Here is a tiny trained network, its code and every weight. The questions are about switching its units off for an input and a target symbol, where a switched-off unit gives its printed mean instead of its output.

import numpy as np


def w(rows, s, z=0):
    codes = np.array(rows[::2]) - 128.0
    scale = np.full(codes.shape[1], s)
    scale[-1] = z or s
    return codes * scale


def norm(h):
    return h / np.sqrt((h * h).mean(-1, keepdims=True) + 1e-5)


def f(y):
    return y / 2 * (1 + np.tanh(0.7978845608 * (y + 0.044715 * y**3)))


def softmax(a):
    e = np.exp(a - a.max(-1, keepdims=True))
    return e / e.sum(-1, keepdims=True)


def log_softmax(a):
    a = a - a.max(-1, keepdims=True)
    return a - np.log(np.exp(a).sum(-1, keepdims=True))


def net(x, mask):
    ids = ['ΓΛΦΨΩαβδεζθμπτ'.index(c) for c in x.split()]
    T = len(ids)
    res = E[ids] + P[:T]
    r = norm(res)
    for j in range(3):
        rows = slice(3 * j, 3 * j + 3)
        q, k, v = (r @ M[0][rows].T for M in (Q, K, V))
        z = softmax(np.where(np.tri(T) > 0, q @ k.T / 3**0.5, -1e9)) @ v
        o = O[0][rows]
        res = res + np.where(mask[j], z, o[:, -1]) @ o[:, :-1]
    y = f(norm(res) @ A[0][:, :-1].T + A[0][:, -1])
    res = res + np.where(mask[3:11], y, B[0][:, -1]) @ B[0][:, :-1]
    return log_softmax(norm(res)[-1] @ U[:, :-1].T + U[:, -1])


Q, K, V, O, A, B = {}, {}, {}, {}, {}, {}
E = w([
[147,125,135,156],'Γ',
[142,126,153,152],'Λ',
[128,136,177,129],'Φ',
[171,156,151,132],'Ψ',
[113,153,190,112],'Ω',
[102,176,219,103],'α',
[136,151,184,108],'β',
[114,180,221,87],'δ',
[112,183,192,133],'ε',
[124,151,168,178],'ζ',
[219,147,185,8],'θ',
[150,155,162,136],'μ',
[174,106,115,163],'π',
[173,125,153,145],'τ',
],0.013)
P = w([
[201,69,77,56],'0',
[122,117,104,109],'1',
[210,201,251,194],'2',
[84,101,169,225],'3',
[108,120,94,116],'4',
[131,217,218,147],'5',
[52,118,151,159],'6',
],0.019)
Q[0] = w([
[74,137,137,168],'h0',
[146,221,64,114],'h0',
[183,197,104,122],'h0',
[125,93,120,160],'h1',
[40,7,218,155],'h1',
[129,69,155,87],'h1',
[129,107,140,71],'h2',
[119,166,170,159],'h2',
[10,159,92,172],'h2',
],0.017)
K[0] = w([
[130,158,79,108],'h0',
[219,196,93,138],'h0',
[208,153,160,123],'h0',
[138,145,91,84],'h1',
[48,105,15,37],'h1',
[108,198,118,130],'h1',
[114,109,160,156],'h2',
[130,158,161,66],'h2',
[84,251,90,139],'h2',
],0.018)
V[0] = w([
[165,117,100,202],'h0',
[237,237,136,214],'h0',
[120,107,196,181],'h0',
[189,149,118,197],'h1',
[189,214,62,85],'h1',
[54,173,108,166],'h1',
[245,90,185,201],'h2',
[116,226,22,129],'h2',
[63,93,118,190],'h2',
],0.012)
O[0] = w([
[101,160,184,100,90],'h0',
[79,85,176,6,119],'h0',
[82,218,113,104,139],'h0',
[168,222,79,159,118],'h1',
[67,227,110,22,168],'h1',
[206,106,186,125,16],'h1',
[244,143,107,76,154],'h2',
[50,251,101,128,69],'h2',
[145,107,52,109,1],'h2',
],0.011,0.0068)
A[0] = w([
[106,163,36,62,124],'n0',
[116,233,125,91,254],'n1',
[94,193,86,133,81],'n2',
[146,119,125,188,174],'n3',
[188,157,179,131,36],'n4',
[86,100,6,79,77],'n5',
[32,189,115,132,89],'n6',
[99,156,219,121,154],'n7',
],0.016,0.0072)
B[0] = w([
[178,145,223,69,180],'n0',
[88,102,55,157,254],'n1',
[194,149,140,138,147],'n2',
[141,157,111,53,167],'n3',
[52,169,204,215,160],'n4',
[38,157,103,251,159],'n5',
[160,54,154,60,182],'n6',
[191,188,133,157,233],'n7',
],0.018,0.011)
U = w([
[103,227,158,187,174],'Γ',
[217,168,164,169,117],'Λ',
[196,70,101,220,115],'Φ',
[109,199,95,78,77],'Ψ',
[82,84,113,219,100],'Ω',
[108,40,131,149,111],'α',
[98,81,252,134,5],'β',
[93,62,168,107,79],'δ',
[35,119,119,144,161],'ε',
[146,140,130,63,160],'ζ',
[137,133,124,53,121],'θ',
[56,186,139,82,49],'μ',
[179,176,25,146,122],'π',
[195,102,115,89,172],'τ',
],0.016,0.0034)

Each question gives the input, a string of symbols that net reads in full, and the target symbol t.
The units are the heads (3 rows each of Q, K, V and O) and the neurons (one row each of A and B). Each row of codes is followed by its name. A weight is (code - 128) times the scale printed after its matrix; where a second scale follows, it is the last column's (O, A, B and U).
mask holds one flag per unit, heads first, then neurons. A switched-off unit (its flag False) gives its mean, the last column of its rows in O or B, instead of its output. The means were averaged over made-up inputs and are rounded, as every weight is.
A unit's drop is (log p(t) with every unit on - log p(t) with that unit switched off) / (log p(t) with every unit on - log p(t) with every unit switched off).
The circuit of an input: a set's keep is (log p(t) with only the set's units on - log p(t) with every unit switched off) / (log p(t) with every unit on - log p(t) with every unit switched off). Starting from all 11 units, units are removed one at a time, each time the one whose removal leaves the highest keep (on an exact tie, the one counted first), for as long as the keep stays at least 0.8.
circuit, biggest first: the units of the circuit, biggest drop first
unit that matters most: the unit with the biggest drop
k most important neurons: the k neurons with the biggest drops, biggest first
input Φ Λ μ Ω τ ε Γ, target τ: unit that matters most	n6
input Φ τ β Φ β π β, target β: 3 most important neurons	(n1, n6, n5)
input τ π Φ β, target π: circuit, biggest first	(h0, n1, h2)
input π ε τ ζ, target ε: 3 most important neurons	(n6, n0, n1)
input β ε π Γ, target ε: circuit, biggest first	(h2, h1)
input Ψ Λ Φ Λ, target Λ: 2 most important neurons	(n1, n3)
input β ζ Ω Λ Ω τ Ψ, target Ω: 2 most important neurons	(n0, n6)
input α Λ π π, target Λ: circuit, biggest first	(n3, h2)
input Λ Γ π β π Φ Ψ, target π: 2 most important neurons	(n1, n7)
input Φ Λ π Φ Λ Φ Φ, target Λ: circuit, biggest first	(h1, n3, h0)
input ε Ψ Λ μ τ, target Ψ: circuit, biggest first	(h0, h1)
input θ τ β θ ε Φ Λ, target ε: circuit, biggest first	(h2, n6)
input θ β ζ Ψ, target β: circuit, biggest first	(h1, n6)
input β μ Γ Φ Φ, target Φ: circuit, biggest first	(h0)
input Γ β θ δ, target β: 4 most important neurons	(n6, n7, n5, n0)
input β μ β τ, target μ: circuit, biggest first	(h0, h1)
input Ω μ Φ β ζ, target ε: circuit, biggest first	(n5, h2, n6)
input μ π Ω α, target π: circuit, biggest first	(n1, h1, h2)
input Φ β Ψ π β Φ ζ, target β: 3 most important neurons	(n1, n5, n6)
input α Φ β ζ β Ψ Φ, target β: circuit, biggest first	(h1)
input π ε δ Ω β τ τ, target β: 2 most important neurons	(n1, n6)
input β Φ ε μ Λ, target π: 4 most important neurons	(n3, n6, n0, n1)
input Ψ θ Φ Φ τ, target Ψ: 4 most important neurons	(n0, n6, n1, n4)
input δ Λ ζ π β Γ ζ, target β: 4 most important neurons	(n1, n6, n5, n3)
input ζ β β Γ β β Γ, target β: 3 most important neurons	(n1, n6, n5)
input μ β Γ μ Λ μ Ψ, target Λ: circuit, biggest first	(h1, n3)
input Λ β β Φ ε Φ β, target ε: circuit, biggest first	(h2)
input Ψ Λ μ β, target Λ: 3 most important neurons	(n1, n5, n3)
